Below are the code and all the weights of a small trained network. Each question names an input and a class and asks about switching units off, where a switched-off unit gives its printed mean instead of its output.

import numpy as np


def w(rows, s, z=0):
    codes = np.array(rows[::2]) - 128.0
    scale = np.full(codes.shape[1], s)
    scale[-1] = z or s
    return codes * scale


def f(y):
    return y / 2 * (1 + np.tanh(0.7978845608 * (y + 0.044715 * y**3)))


def log_softmax(a):
    a = a - a.max(-1, keepdims=True)
    return a - np.log(np.exp(a).sum(-1, keepdims=True))


def net(x, mask):
    res = np.array(x, float).reshape(1, 2) / 4 @ E
    y = f(res @ A[0][:, :-1].T + A[0][:, -1])
    res = res + np.where(mask, y, B[0][:, -1]) @ B[0][:, :-1]
    return log_softmax(res[-1] @ U[:, :-1].T + U[:, -1])


A, B = {}, {}
E = w([
[120,12,154,91,174,39,73],'x0',
[108,147,13,190,194,101,101],'x1',
],0.011)
A[0] = w([
[106,81,171,108,100,11,93,29],'n1',
[107,161,95,144,204,155,80,62],'n2',
[149,183,136,147,96,194,188,7],'n3',
[159,99,207,89,32,131,132,40],'n4',
[211,88,89,86,157,100,105,228],'n5',
[191,103,199,50,77,190,205,255],'n6',
[102,104,66,180,147,79,138,85],'n7',
[77,198,111,167,103,167,111,49],'n8',
[92,219,140,149,84,177,154,20],'n9',
[93,158,83,172,192,101,126,255],'n10',
[100,230,61,174,79,205,177,191],'n11',
[121,52,78,89,180,13,65,188],'n12',
[59,176,92,144,169,46,75,23],'n13',
[145,72,130,120,155,70,47,18],'n14',
[114,134,63,166,140,115,105,59],'n15',
[140,150,89,184,191,102,158,75],'n16',
],0.011,0.0076)
B[0] = w([
[102,86,215,159,44,36,126,188],'n1',
[195,161,219,191,41,79,221,150],'n2',
[91,116,225,186,69,51,107,166],'n3',
[206,208,143,62,52,76,223,185],'n4',
[118,117,56,35,193,148,184,194],'n5',
[157,173,47,64,156,153,239,247],'n6',
[197,188,188,68,66,51,218,163],'n7',
[41,32,185,36,108,49,209,158],'n8',
[70,62,218,116,52,2,166,171],'n9',
[185,198,71,29,173,196,213,208],'n10',
[50,42,99,39,206,123,185,239],'n11',
[52,90,92,40,180,139,190,255],'n12',
[153,122,199,176,15,28,113,157],'n13',
[38,81,227,92,97,34,100,178],'n14',
[210,192,225,147,8,44,192,151],'n15',
[168,197,186,117,25,54,224,155],'n16',
],0.011,0.016)
U = w([
[9,35,217,85,85,34,148,55],'0',
[207,225,210,87,27,67,187,70],'1',
[87,134,59,82,194,180,157,254],'2',
[195,98,181,200,124,136,6,2],'3',
[96,101,130,200,101,119,36,2],'4',
[85,177,137,203,130,126,58,2],'5',
],0.012,0.0078)

Each question gives the input, the list of numbers given to net, and the class t.
The units are the neurons (one row each of A and B). Each row of codes is followed by its name. A weight is (code - 128) times the scale printed after its matrix; where a second scale follows, it is the last column's (A, B and U).
mask holds one flag per neuron, in row order. A switched-off neuron (its flag False) gives its mean, the last column of its row in B, instead of its output. The means were averaged over made-up inputs and are rounded, as every weight is.
A unit's drop is (log p(t) with every unit on - log p(t) with that unit switched off) / (log p(t) with every unit on - log p(t) with every unit switched off).
The circuit of an input: a set's keep is (log p(t) with only the set's units on - log p(t) with every unit switched off) / (log p(t) with every unit on - log p(t) with every unit switched off). Starting from the 12 units with the biggest drops (on a tie, the unit counted first), units are removed one at a time, each time the one whose removal leaves the highest keep (on an exact tie, the one counted first), for as long as the keep stays at least 0.8.
circuit, biggest first: the units of the circuit, biggest drop first
top k neurons: the k neurons with the biggest drops, biggest first
drop when u is switched off: that unit's drop, to one decimal
input [-7,-6], class 0: circuit, biggest first : (n11)
input [-4,-4], class 0: top 3 neurons : (n10 n11 n9)
input [-3,2], class 2: top 2 neurons : (n1 n14)
input [3,3], class 2: top 2 neurons : (n9 n10)
input [-8,-8], class 0: top 2 neurons : (n11 n9)
input [-3,-2], class 2: top 2 neurons : (n1 n14)
input [-6,5], class 0: top 2 neurons : (n11 n8)
input [-4,-1], class 0: top 2 neurons : (n9 n10)
input [0,4], class 1: drop when n7 is switched off : 0.1
input [3,-5], class 1: drop when n14 is switched off : 0.0
input [-5,4], class 0: drop when n11 is switched off : 4.1
